Below are the code and all the weights of a small trained network. Each question names an input and a class and asks about switching units off, where a switched-off unit gives its printed mean instead of its output.

import numpy as np


def w(rows, s, z=0):
    codes = np.array(rows[::2]) - 128.0
    scale = np.full(codes.shape[1], s)
    scale[-1] = z or s
    return codes * scale


def norm(h):
    return h / np.sqrt((h * h).mean(-1, keepdims=True) + 1e-5)


def f(y):
    return np.maximum(y, 0)


def log_softmax(a):
    a = a - a.max(-1, keepdims=True)
    return a - np.log(np.exp(a).sum(-1, keepdims=True))


def net(x, mask):
    res = np.array(x, float).reshape(1, 3) / 4 @ E
    u = 0
    for l in range(2):
        y = f(norm(res) @ A[l][:, :-1].T + A[l][:, -1])
        res = res + np.where(mask[u : u + 9], y, B[l][:, -1]) @ B[l][:, :-1]
        u += 9
    return log_softmax(norm(res)[-1] @ U[:, :-1].T + U[:, -1])


A, B = {}, {}
E = w([
[72,2,112],'x0',
[57,183,116],'x1',
[135,105,51],'x2',
],0.0079)
A[0] = w([
[184,68,100,218],'L0N1',
[135,126,148,100],'L0N2',
[110,69,109,124],'L0N3',
[110,196,135,73],'L0N4',
[99,89,55,70],'L0N5',
[255,106,103,143],'L0N6',
[173,103,181,173],'L0N7',
[73,205,129,2],'L0N8',
[98,108,178,78],'L0N9',
],0.018,0.0042)
B[0] = w([
[115,126,25,251],'L0N1',
[180,133,144,145],'L0N2',
[61,51,99,231],'L0N3',
[161,170,55,227],'L0N4',
[88,150,202,224],'L0N5',
[190,30,126,254],'L0N6',
[124,11,195,233],'L0N7',
[170,130,33,228],'L0N8',
[197,140,144,183],'L0N9',
],0.011,0.0059)
A[1] = w([
[159,107,209,168],'L1N1',
[171,90,143,87],'L1N2',
[114,223,121,87],'L1N3',
[121,132,28,64],'L1N4',
[187,140,191,75],'L1N5',
[185,65,217,211],'L1N6',
[93,254,223,1],'L1N7',
[70,113,129,80],'L1N8',
[61,44,191,113],'L1N9',
],0.012,0.0046)
B[1] = w([
[145,230,141,184],'L1N1',
[152,143,214,174],'L1N2',
[216,162,14,171],'L1N3',
[190,183,153,203],'L1N4',
[48,172,187,152],'L1N5',
[82,172,165,253],'L1N6',
[203,251,30,129],'L1N7',
[72,160,130,162],'L1N8',
[103,179,73,250],'L1N9',
],0.011,0.0067)
U = w([
[200,102,56,136],'0',
[114,137,146,1],'1',
[172,187,220,100],'2',
[52,83,27,192],'3',
[4,150,50,129],'4',
[142,22,150,85],'5',
[93,206,224,154],'6',
[201,182,9,199],'7',
],0.016,0.0081)

Each question gives the input, the list of numbers given to net, and the class t.
The units are the neurons (one row each of A and B). Each row of codes is followed by its name. A weight is (code - 128) times the scale printed after its matrix; where a second scale follows, it is the last column's (A, B and U).
mask holds one flag per neuron, layer by layer. A switched-off neuron (its flag False) gives its mean, the last column of its row in B, instead of its output. The means were averaged over made-up inputs and are rounded, as every weight is.
A unit's drop is (log p(t) with every unit on - log p(t) with that unit switched off) / (log p(t) with every unit on - log p(t) with every unit switched off).
The circuit of an input: a set's keep is (log p(t) with only the set's units on - log p(t) with every unit switched off) / (log p(t) with every unit on - log p(t) with every unit switched off). Starting from the 12 units with the biggest drops (on a tie, the unit counted first), units are removed one at a time, each time the one whose removal leaves the highest keep (on an exact tie, the one counted first), for as long as the keep stays at least 0.8.
units of the circuit, in order: the units of the circuit, biggest drop first
unit that matters most: the unit with the biggest drop
top k neurons: the k neurons with the biggest drops, biggest first
top k neurons in layer l: the k neurons of layer l with the biggest drops, biggest first
drop when u is switched off: that unit's drop, to one decimal
input [-8,-2,-4], class 2: unit that matters most	L0N1
input [-2,-5,-4], class 5: top 2 neurons in layer 0	[L0N6; L0N7]
input [3,0,-3], class 6: units of the circuit, in order	[L0N8; L1N6]
input [7,3,-1], class 4: top 2 neurons in layer 1	[L1N9; L1N8]
input [-6,-7,1], class 5: units of the circuit, in order	[L0N6; L0N7]
input [6,4,6], class 4: top 2 neurons in layer 0	[L0N5; L0N6]
input [2,-4,3], class 3: top 2 neurons in layer 0	[L0N1; L0N3]
input [6,0,-6], class 6: top 2 neurons	[L0N8; L0N9]
input [5,4,-7], class 6: top 2 neurons in layer 0	[L0N1; L0N9]
input [-6,-2,3], class 0: top 2 neurons	[L0N5; L0N6]
input [1,-7,-6], class 5: top 2 neurons in layer 0	[L0N6; L0N1]
input [-6,-1,-3], class 2: top 2 neurons in layer 1	[L1N9; L1N3]
input [1,-5,-4], class 5: top 2 neurons	[L0N1; L0N7]
input [-5,-4,4], class 0: top 3 neurons	[L0N6; L0N1; L0N5]
input [2,1,6], class 4: units of the circuit, in order	[L0N5]
input [-6,-4,1], class 2: top 2 neurons in layer 0	[L0N8; L0N3]
input [-6,-8,-4], class 2: top 2 neurons	[L0N6; L1N1]
input [-2,-2,8], class 0: top 4 neurons	[L0N6; L0N1; L0N7; L1N9]
input [-2,0,-5], class 6: top 2 neurons	[L0N1; L0N7]
input [-2,-5,-6], class 6: unit that matters most	L1N6
input [-5,-6,4], class 0: top 3 neurons in layer 0	[L0N1; L0N5; L0N3]
input [1,-8,-2], class 5: top 2 neurons	[L0N7; L0N6]
input [-8,-7,6], class 0: top 2 neurons	[L0N6; L0N1]
input [-4,-2,2], class 0: top 2 neurons	[L0N5; L0N6]
input [-7,-7,-4], class 2: top 2 neurons in layer 0	[L0N6; L0N5]
input [-6,-7,8], class 0: drop when L0N6 is switched off	0.5
input [-3,-1,-3], class 2: units of the circuit, in order	[L0N1]
input [-7,-5,8], class 0: drop when L0N6 is switched off	0.6
input [-2,-1,2], class 0: drop when L0N6 is switched off	0.6
